Below are the code and all the weights of a small trained network. Each question names an input and a target symbol and asks about switching units off, where a switched-off unit gives its printed mean instead of its output.

import numpy as np


def w(rows, s, z=0):
    codes = np.array(rows[::2]) - 128.0
    scale = np.full(codes.shape[1], s)
    scale[-1] = z or s
    return codes * scale


def norm(h):
    return h / np.sqrt((h * h).mean(-1, keepdims=True) + 1e-5)


def f(y):
    return np.maximum(y, 0)


def softmax(a):
    e = np.exp(a - a.max(-1, keepdims=True))
    return e / e.sum(-1, keepdims=True)


def log_softmax(a):
    a = a - a.max(-1, keepdims=True)
    return a - np.log(np.exp(a).sum(-1, keepdims=True))


def net(x, mask):
    ids = ['ΔΩαβγεζηθλξπστψ'.index(c) for c in x.split()]
    T = len(ids)
    res = E[ids] + P[:T]
    u = 0
    for l in range(3):
        q, k, v = (norm(res) @ M[l].T for M in (Q, K, V))
        z = softmax(np.where(np.tri(T) > 0, q @ k.T / 3**0.5, -1e9)) @ v
        res = res + np.where(mask[u], z, O[l][:, -1]) @ O[l][:, :-1]
        u += 1
        y = f(norm(res) @ A[l][:, :-1].T + A[l][:, -1])
        res = res + np.where(mask[u : u + 4], y, B[l][:, -1]) @ B[l][:, :-1]
        u += 4
    return log_softmax(norm(res)[-1] @ U[:, :-1].T + U[:, -1])


Q, K, V, O, A, B = {}, {}, {}, {}, {}, {}
E = w([
[114,126,131],'Δ',
[114,128,122],'Ω',
[87,169,85],'α',
[113,139,168],'β',
[118,148,161],'γ',
[115,134,168],'ε',
[148,55,239],'ζ',
[165,152,121],'η',
[114,100,152],'θ',
[100,72,94],'λ',
[188,249,58],'ξ',
[119,39,109],'π',
[123,64,110],'σ',
[112,98,167],'τ',
[122,132,116],'ψ',
],0.022)
P = w([
[223,141,97],'0',
[73,196,192],'1',
[176,109,87],'2',
[45,226,209],'3',
[152,98,81],'4',
[30,238,205],'5',
[148,100,77],'6',
[28,247,209],'7',
[141,100,66],'8',
[30,240,208],'9',
[148,105,73],'10',
[24,253,212],'11',
[183,148,167],'12',
],0.0057)
Q[0] = w([
[100,254,206],'0.h1',
[106,199,172],'0.h1',
[200,124,202],'0.h1',
],0.0085)
K[0] = w([
[127,253,113],'0.h1',
[141,196,131],'0.h1',
[243,230,146],'0.h1',
],0.0036)
V[0] = w([
[92,88,118],'0.h1',
[128,2,191],'0.h1',
[150,65,43],'0.h1',
],0.0062)
O[0] = w([
[87,83,61,128],'0.h1',
[175,62,60,59],'0.h1',
[61,2,131,3],'0.h1',
],0.005,0.0012)
A[0] = w([
[120,68,176,199],'0.n1',
[4,43,203,48],'0.n2',
[210,186,1,4],'0.n3',
[60,151,9,123],'0.n4',
],0.0067,0.003)
B[0] = w([
[243,175,3,240],'0.n1',
[120,220,180,251],'0.n2',
[104,66,84,173],'0.n3',
[54,49,2,234],'0.n4',
],0.0049,0.0029)
Q[1] = w([
[253,31,35],'1.h1',
[130,3,133],'1.h1',
[58,21,184],'1.h1',
],0.0053)
K[1] = w([
[148,119,23],'1.h1',
[83,254,51],'1.h1',
[93,249,127],'1.h1',
],0.0058)
V[1] = w([
[163,3,101],'1.h1',
[215,162,123],'1.h1',
[99,53,66],'1.h1',
],0.0067)
O[1] = w([
[110,5,212,3],'1.h1',
[219,227,233,164],'1.h1',
[212,124,10,41],'1.h1',
],0.0019,0.0027)
A[1] = w([
[41,46,205,162],'1.n1',
[153,95,250,181],'1.n2',
[125,203,157,95],'1.n3',
[19,110,91,253],'1.n4',
],0.013,0.0036)
B[1] = w([
[135,207,169,179],'1.n1',
[67,135,2,225],'1.n2',
[109,42,222,246],'1.n3',
[98,123,198,255],'1.n4',
],0.013,0.0067)
Q[2] = w([
[169,33,195],'2.h1',
[244,117,2],'2.h1',
[81,180,71],'2.h1',
],0.0056)
K[2] = w([
[187,189,174],'2.h1',
[189,2,251],'2.h1',
[107,146,177],'2.h1',
],0.0069)
V[2] = w([
[111,106,81],'2.h1',
[225,119,178],'2.h1',
[169,254,39],'2.h1',
],0.0071)
O[2] = w([
[49,138,92,122],'2.h1',
[252,143,217,17],'2.h1',
[113,250,2,2],'2.h1',
],0.0063,0.0032)
A[2] = w([
[104,121,177,17],'2.n1',
[55,206,125,73],'2.n2',
[37,98,201,110],'2.n3',
[254,75,145,253],'2.n4',
],0.0082,0.0041)
B[2] = w([
[89,94,102,141],'2.n1',
[249,159,144,168],'2.n2',
[60,153,68,254],'2.n3',
[213,167,44,164],'2.n4',
],0.011,0.0081)
U = w([
[120,53,103,69],'Δ',
[149,93,104,160],'Ω',
[130,87,51,77],'α',
[169,118,172,74],'β',
[143,254,183,62],'γ',
[108,119,36,10],'ε',
[152,47,91,159],'ζ',
[127,103,151,21],'η',
[154,120,123,226],'θ',
[149,97,199,243],'λ',
[118,97,134,2],'ξ',
[88,148,226,202],'π',
[122,215,71,234],'σ',
[132,91,123,191],'τ',
[147,57,94,100],'ψ',
],0.021,0.0056)

Each question gives the input, a string of symbols that net reads in full, and the target symbol t.
The units are the heads (3 rows each of Q, K, V and O) and the neurons (one row each of A and B). Each row of codes is followed by its name. A weight is (code - 128) times the scale printed after its matrix; where a second scale follows, it is the last column's (O, A, B and U).
mask holds one flag per unit, layer by layer, with each layer's heads first. A switched-off unit (its flag False) gives its mean, the last column of its rows in O or B, instead of its output. The means were averaged over made-up inputs and are rounded, as every weight is.
A unit's drop is (log p(t) with every unit on - log p(t) with that unit switched off) / (log p(t) with every unit on - log p(t) with every unit switched off).
The circuit of an input: a set's keep is (log p(t) with only the set's units on - log p(t) with every unit switched off) / (log p(t) with every unit on - log p(t) with every unit switched off). Starting from the 12 units with the biggest drops (on a tie, the unit counted first), units are removed one at a time, each time the one whose removal leaves the highest keep (on an exact tie, the one counted first), for as long as the keep stays at least 0.8.
units of the circuit, in order: the units of the circuit, biggest drop first
unit that matters most: the unit with the biggest drop
k most important neurons: the k neurons with the biggest drops, biggest first
top k neurons in layer l: the k neurons of layer l with the biggest drops, biggest first
drop when u is switched off: that unit's drop, to one decimal
input λ Ω Ω ξ Δ, target σ: 3 most important neurons	(1.n4; 1.n3; 1.n2)
input γ λ Δ λ γ η ζ θ, target σ: most important neuron	(1.n2)
input Ω Ω Ω ζ γ α Ω π ζ ξ, target γ: units of the circuit, in order	(1.n2; 2.n3)
input ξ α Ω, target σ: 3 most important neurons	(1.n3; 0.n4; 1.n1)
input ζ ζ γ τ, target σ: units of the circuit, in order	(1.n2; 1.n1)
input θ γ τ τ λ Ω ζ π, target σ: 2 most important neurons	(1.n3; 1.n1)
input Ω γ Ω, target π: 3 most important neurons	(1.n4; 1.n2; 0.n2)
input Ω Ω Ω ζ, target σ: 2 most important neurons	(1.n2; 1.n1)
input Ω ζ ζ γ τ β, target σ: top 3 neurons in layer 1	(1.n2; 1.n4; 1.n1)
input ψ ξ σ ζ Δ ζ γ ε, target σ: 3 most important neurons	(1.n2; 1.n4; 1.n1)
input ε Ω ζ ζ γ γ, target σ: units of the circuit, in order	(1.n2; 2.h1; 1.n4)
input Ω π ζ Ω η ζ η ζ η π, target σ: 3 most important neurons	(1.n3; 0.n1; 1.n1)
input γ Ω θ π λ π ζ Δ λ Ω γ α, target π: 4 most important neurons	(1.n4; 0.n1; 1.n2; 2.n4)
input Ω Ω Ω ξ π λ ξ ψ Ω τ ξ σ, target γ: unit that matters most	2.h1
input Ω ξ η γ ζ Ω Δ Ω η Ω Ω ξ β, target σ: 2 most important neurons	(1.n4; 1.n2)
input θ γ γ τ γ Δ Ω ζ Ω Ω Ω λ, target π: top 3 neurons in layer 1	(1.n4; 1.n2; 1.n1)
input ζ η ξ Δ ζ λ, target σ: top 2 neurons in layer 1	(1.n3; 1.n1)
input λ ξ ξ γ, target γ: 2 most important neurons	(2.n2; 1.n4)
input ζ Ω ξ γ, target γ: 3 most important neurons	(2.n2; 1.n4; 0.n1)
input γ π ξ ζ γ, target σ: unit that matters most	2.h1
input γ λ σ ζ Ω Ω π Ω τ Ω π η, target π: 3 most important neurons	(1.n3; 2.n4; 1.n2)
input γ γ Δ ξ λ γ γ Ω θ σ, target π: 4 most important neurons	(1.n2; 1.n4; 0.n1; 0.n2)
input θ σ λ π θ, target ζ: top 2 neurons in layer 2	(2.n4; 2.n2)
input τ Ω Ω ψ Ω η, target π: top 2 neurons in layer 0	(0.n4; 0.n1)
input Δ λ λ Ω π ζ ζ ε, target σ: drop when 1.n2 is switched off	1.6
input γ ξ ξ γ ξ τ, target γ: drop when 2.n2 is switched off	0.2
input Δ τ Ω η β Ω γ Ω Ω α, target π: drop when 1.n2 is switched off	0.2
input Ω τ ξ Ω Ω, target σ: units of the circuit, in order	(1.n3)
